Here is a tiny trained network, its code and every weight. The questions are about switching its units off for an input and a class, where a switched-off unit gives its printed mean instead of its output.

import numpy as np


def w(rows, s, z=0):
    codes = np.array(rows[::2]) - 128.0
    scale = np.full(codes.shape[1], s)
    scale[-1] = z or s
    return codes * scale


def f(y):
    return np.maximum(y, 0)


def log_softmax(a):
    a = a - a.max(-1, keepdims=True)
    return a - np.log(np.exp(a).sum(-1, keepdims=True))


def net(x, mask):
    res = np.array(x, float).reshape(1, 8) / 4 @ E
    y = f(res @ A[0][:, :-1].T + A[0][:, -1])
    res = res + np.where(mask, y, B[0][:, -1]) @ B[0][:, :-1]
    return log_softmax(res[-1] @ U[:, :-1].T + U[:, -1])


A, B = {}, {}
E = w([
[154,154,153,105,91,146,129,111,119,135,125,138],'x0',
[137,127,117,131,123,121,145,104,150,133,135,122],'x1',
[143,120,136,117,133,114,127,144,84,126,154,125],'x2',
[103,133,147,107,147,104,148,111,127,100,132,137],'x3',
[118,134,153,126,155,97,147,130,125,101,139,136],'x4',
[196,202,59,40,196,166,51,142,194,39,203,56],'x5',
[160,144,48,78,58,48,183,184,89,95,1,24],'x6',
[27,188,177,111,83,137,182,203,158,208,201,60],'x7',
],0.0064)
A[0] = w([
[141,111,62,85,76,64,138,197,104,77,70,79,113],'N0',
[188,212,107,77,198,154,111,129,156,118,162,103,7],'N1',
[93,206,95,60,128,141,123,177,161,145,206,72,62],'N2',
[5,202,189,85,66,147,216,231,179,213,224,30,149],'N3',
[109,196,70,99,75,62,212,160,133,133,41,2,106],'N4',
[106,103,123,89,182,58,183,116,124,64,151,120,215],'N5',
[65,105,209,183,171,218,59,103,164,152,219,152,101],'N6',
[173,8,71,116,140,128,93,21,118,16,107,168,182],'N7',
[52,46,198,212,50,92,216,123,53,203,57,201,11],'N8',
[126,172,70,86,90,43,155,170,95,125,33,34,59],'N9',
[95,159,192,124,195,209,101,122,171,158,206,207,70],'N10',
[173,214,39,25,207,175,22,143,192,36,201,28,29],'N11',
],0.0051,0.0017)
B[0] = w([
[78,170,147,193,107,169,114,59,100,113,213,110,190],'N0',
[89,130,197,130,143,79,183,135,180,208,136,119,176],'N1',
[127,71,164,17,171,99,189,183,176,151,68,189,188],'N2',
[242,134,15,65,194,231,200,218,75,95,30,225,254],'N3',
[89,230,99,216,36,185,72,43,53,105,236,71,212],'N4',
[131,69,90,41,107,189,79,89,134,113,101,128,163],'N5',
[67,167,94,155,67,157,115,49,75,24,202,71,204],'N6',
[204,179,83,45,228,190,216,169,85,155,75,161,194],'N7',
[126,70,210,73,101,14,110,197,230,186,62,141,221],'N8',
[78,228,146,215,83,105,140,50,61,115,180,65,199],'N9',
[88,182,151,178,61,158,45,37,36,62,198,106,195],'N10',
[88,27,223,104,112,3,134,195,240,251,93,132,245],'N11',
],0.0052,0.0094)
U = w([
[70,224,162,238,27,173,17,24,69,53,249,63,7],'0',
[97,31,226,103,70,22,102,236,245,221,62,124,63],'1',
[250,162,17,82,178,253,185,222,90,87,28,213,252],'2',
],0.0045,0.002)

Each question gives the input, the list of numbers given to net, and the class t.
The units are the neurons (one row each of A and B). Each row of codes is followed by its name. A weight is (code - 128) times the scale printed after its matrix; where a second scale follows, it is the last column's (A, B and U).
mask holds one flag per neuron, in row order. A switched-off neuron (its flag False) gives its mean, the last column of its row in B, instead of its output. The means were averaged over made-up inputs and are rounded, as every weight is.
A unit's drop is (log p(t) with every unit on - log p(t) with that unit switched off) / (log p(t) with every unit on - log p(t) with every unit switched off).
The circuit of an input: a set's keep is (log p(t) with only the set's units on - log p(t) with every unit switched off) / (log p(t) with every unit on - log p(t) with every unit switched off). Starting from all 12 units, units are removed one at a time, each time the one whose removal leaves the highest keep (on an exact tie, the one counted first), for as long as the keep stays at least 0.8.
circuit, biggest first: the units of the circuit, biggest drop first
unit that matters most: the unit with the biggest drop
k most important neurons: the k neurons with the biggest drops, biggest first
drop of u: that unit's drop, to one decimal
input [-1,-4,5,-3,-7,8,-3,-8], class 1: circuit, biggest first	[N11]
input [-6,-2,-4,-6,0,0,7,7], class 0: 4 most important neurons	[N4, N9, N0, N7]
input [-7,-6,1,1,-8,6,7,4], class 0: 4 most important neurons	[N4, N9, N0, N8]
input [1,8,2,-3,7,5,2,8], class 2: 2 most important neurons	[N3, N8]
input [0,0,-8,3,4,-1,-2,4], class 2: 3 most important neurons	[N3, N11, N4]
input [3,-5,1,6,-2,-6,6,1], class 0: 3 most important neurons	[N4, N11, N9]
input [3,-6,-3,-2,3,-2,2,3], class 2: circuit, biggest first	[N11, N3]
input [-2,-6,1,7,-2,-7,7,5], class 0: 4 most important neurons	[N4, N9, N11, N0]
input [-8,7,3,-3,-5,-1,1,0], class 0: 4 most important neurons	[N3, N11, N8, N2]
input [5,-5,-3,7,-2,6,6,0], class 0: 2 most important neurons	[N4, N9]
input [7,5,7,8,8,2,-4,5], class 2: 2 most important neurons	[N3, N4]
input [-4,-4,1,2,4,3,6,8], class 2: 2 most important neurons	[N3, N2]
input [-4,-4,-3,-2,-4,8,1,-6], class 1: 2 most important neurons	[N11, N3]
input [-8,1,-6,-2,7,0,2,4], class 2: circuit, biggest first	[N3, N11]
input [5,5,3,4,6,-1,4,-2], class 0: unit that matters most	N3
input [-5,-3,1,7,-2,-5,8,8], class 0: 3 most important neurons	[N4, N9, N0]
input [-5,-2,-2,-1,1,-1,-6,7], class 2: 3 most important neurons	[N3, N4, N9]
input [-3,-8,2,8,-6,-3,4,3], class 0: 3 most important neurons	[N4, N11, N9]
input [-2,-5,2,1,3,6,8,-1], class 0: 3 most important neurons	[N4, N9, N0]
input [5,8,0,2,-3,7,1,-4], class 1: drop of N11	0.6
input [-7,-5,-7,-2,-4,-2,-1,7], class 2: drop of N3	0.5
input [-5,-3,5,4,-1,8,1,5], class 1: drop of N11	1.2
input [-1,-8,8,7,1,6,2,4], class 1: drop of N11	1.2
